Below are the code and all the weights of a small trained network. Each question names an input and a class and asks about switching units off, where a switched-off unit gives its printed mean instead of its output.

import numpy as np


def w(rows, s, z=0):
    codes = np.array(rows[::2]) - 128.0
    scale = np.full(codes.shape[1], s)
    scale[-1] = z or s
    return codes * scale


def norm(h):
    return h / np.sqrt((h * h).mean(-1, keepdims=True) + 1e-5)


def f(y):
    return np.maximum(y, 0)


def log_softmax(a):
    a = a - a.max(-1, keepdims=True)
    return a - np.log(np.exp(a).sum(-1, keepdims=True))


def net(x, mask):
    res = np.array(x, float).reshape(1, 4) / 4 @ E
    u = 0
    for l in range(3):
        y = f(norm(res) @ A[l][:, :-1].T + A[l][:, -1])
        res = res + np.where(mask[u : u + 5], y, B[l][:, -1]) @ B[l][:, :-1]
        u += 5
    return log_softmax(norm(res)[-1] @ U[:, :-1].T + U[:, -1])


A, B = {}, {}
E = w([
[66,221,147,140,87,51,90,81,96,115],'x0',
[41,102,172,138,159,254,69,161,242,159],'x1',
[119,158,136,36,147,59,106,182,211,91],'x2',
[125,178,196,77,32,136,146,102,181,231],'x3',
],0.0069)
A[0] = w([
[80,127,94,200,163,188,151,179,83,37,156],'0.n1',
[112,87,217,37,102,102,58,188,209,199,167],'0.n2',
[99,169,202,41,79,45,26,151,200,73,46],'0.n3',
[18,3,81,118,167,162,116,46,53,184,32],'0.n4',
[113,220,140,199,98,119,14,136,108,245,3],'0.n5',
],0.0052,0.0049)
B[0] = w([
[168,144,105,156,152,30,111,142,185,239,225],'0.n1',
[110,118,100,84,136,137,125,159,88,141,255],'0.n2',
[84,104,203,203,198,119,148,151,105,1,211],'0.n3',
[150,96,126,201,69,159,105,118,164,42,163],'0.n4',
[93,204,136,107,142,147,58,102,66,224,165],'0.n5',
],0.0081,0.0054)
A[1] = w([
[127,138,121,111,40,71,255,122,81,121,53],'1.n1',
[121,219,121,127,108,177,160,50,44,149,176],'1.n2',
[127,165,198,84,123,72,118,104,177,56,42],'1.n3',
[134,99,131,212,97,191,157,91,104,122,86],'1.n4',
[208,155,102,115,120,110,220,73,129,114,2],'1.n5',
],0.0089,0.0023)
B[1] = w([
[45,154,126,114,113,134,248,23,124,125,254],'1.n1',
[127,110,71,64,36,94,84,119,174,150,250],'1.n2',
[81,193,242,152,181,167,82,79,172,117,220],'1.n3',
[171,117,230,176,160,146,80,40,181,150,208],'1.n4',
[198,96,142,64,117,186,192,137,44,69,216],'1.n5',
],0.011,0.0054)
A[2] = w([
[127,74,94,87,179,166,168,146,113,148,146],'2.n1',
[96,177,255,118,19,60,81,176,101,138,118],'2.n2',
[136,125,136,72,101,214,129,248,149,164,45],'2.n3',
[112,163,99,79,42,126,25,117,117,173,2],'2.n4',
[148,198,253,131,175,64,97,154,108,73,60],'2.n5',
],0.0067,0.0043)
B[2] = w([
[152,197,123,178,125,136,138,200,123,100,212],'2.n1',
[101,83,97,73,79,92,69,160,93,141,254],'2.n2',
[90,123,111,146,107,236,249,145,231,119,191],'2.n3',
[114,157,73,151,78,163,61,143,82,185,199],'2.n4',
[79,92,150,89,173,136,79,143,104,82,238],'2.n5',
],0.011,0.0044)
U = w([
[220,113,95,145,172,133,211,151,66,43,29],'0',
[82,125,63,95,18,120,19,107,110,211,122],'1',
[125,125,12,224,192,54,67,196,152,118,97],'2',
[213,64,193,217,128,141,67,53,167,171,139],'3',
[85,116,109,137,131,208,213,220,219,122,71],'4',
[119,134,130,81,50,109,239,5,74,95,114],'5',
[12,139,173,79,178,87,67,145,119,43,252],'6',
],0.012,0.0025)

Each question gives the input, the list of numbers given to net, and the class t.
The units are the neurons (one row each of A and B). Each row of codes is followed by its name. A weight is (code - 128) times the scale printed after its matrix; where a second scale follows, it is the last column's (A, B and U).
mask holds one flag per neuron, layer by layer. A switched-off neuron (its flag False) gives its mean, the last column of its row in B, instead of its output. The means were averaged over made-up inputs and are rounded, as every weight is.
A unit's drop is (log p(t) with every unit on - log p(t) with that unit switched off) / (log p(t) with every unit on - log p(t) with every unit switched off).
The circuit of an input: a set's keep is (log p(t) with only the set's units on - log p(t) with every unit switched off) / (log p(t) with every unit on - log p(t) with every unit switched off). Starting from the 12 units with the biggest drops (on a tie, the unit counted first), units are removed one at a time, each time the one whose removal leaves the highest keep (on an exact tie, the one counted first), for as long as the keep stays at least 0.8.
units of the circuit, in order: the units of the circuit, biggest drop first
top k neurons: the k neurons with the biggest drops, biggest first
top k neurons in layer l: the k neurons of layer l with the biggest drops, biggest first
drop when u is switched off: that unit's drop, to one decimal
input [0,3,4,7], class 6: units of the circuit, in order => [0.n3]
input [2,-5,4,-7], class 0: top 2 neurons => [0.n3; 1.n4]
input [1,3,-2,0], class 3: top 2 neurons in layer 1 => [1.n2; 1.n4]
input [6,3,1,-7], class 2: top 3 neurons => [0.n1; 1.n5; 1.n3]
input [6,-6,-8,7], class 1: top 3 neurons => [1.n2; 0.n5; 2.n4]
input [-1,6,5,-5], class 4: top 4 neurons => [1.n3; 2.n3; 1.n4; 0.n2]
input [4,-1,2,-8], class 2: top 3 neurons => [0.n1; 0.n3; 1.n3]
input [1,8,-3,-5], class 3: units of the circuit, in order => [0.n4; 1.n4]
input [-7,-1,-2,1], class 3: top 3 neurons => [1.n4; 0.n2; 1.n1]
input [4,5,-7,-2], class 3: top 2 neurons => [0.n4; 1.n4]
input [-3,3,6,-6], class 2: top 2 neurons => [1.n5; 0.n1]
input [-3,0,-5,6], class 1: top 2 neurons => [1.n2; 0.n3]
input [-1,0,2,-2], class 2: top 2 neurons => [1.n3; 0.n3]
input [-5,2,-2,-7], class 2: units of the circuit, in order => [0.n1]
input [0,8,-5,2], class 3: top 2 neurons in layer 1 => [1.n4; 1.n2]
input [-5,-2,-7,0], class 3: drop when 1.n4 is switched off => 0.7
input [-4,7,-8,-7], class 3: drop when 1.n4 is switched off => 0.3
input [-3,4,-6,-4], class 3: drop when 1.n4 is switched off => 0.1
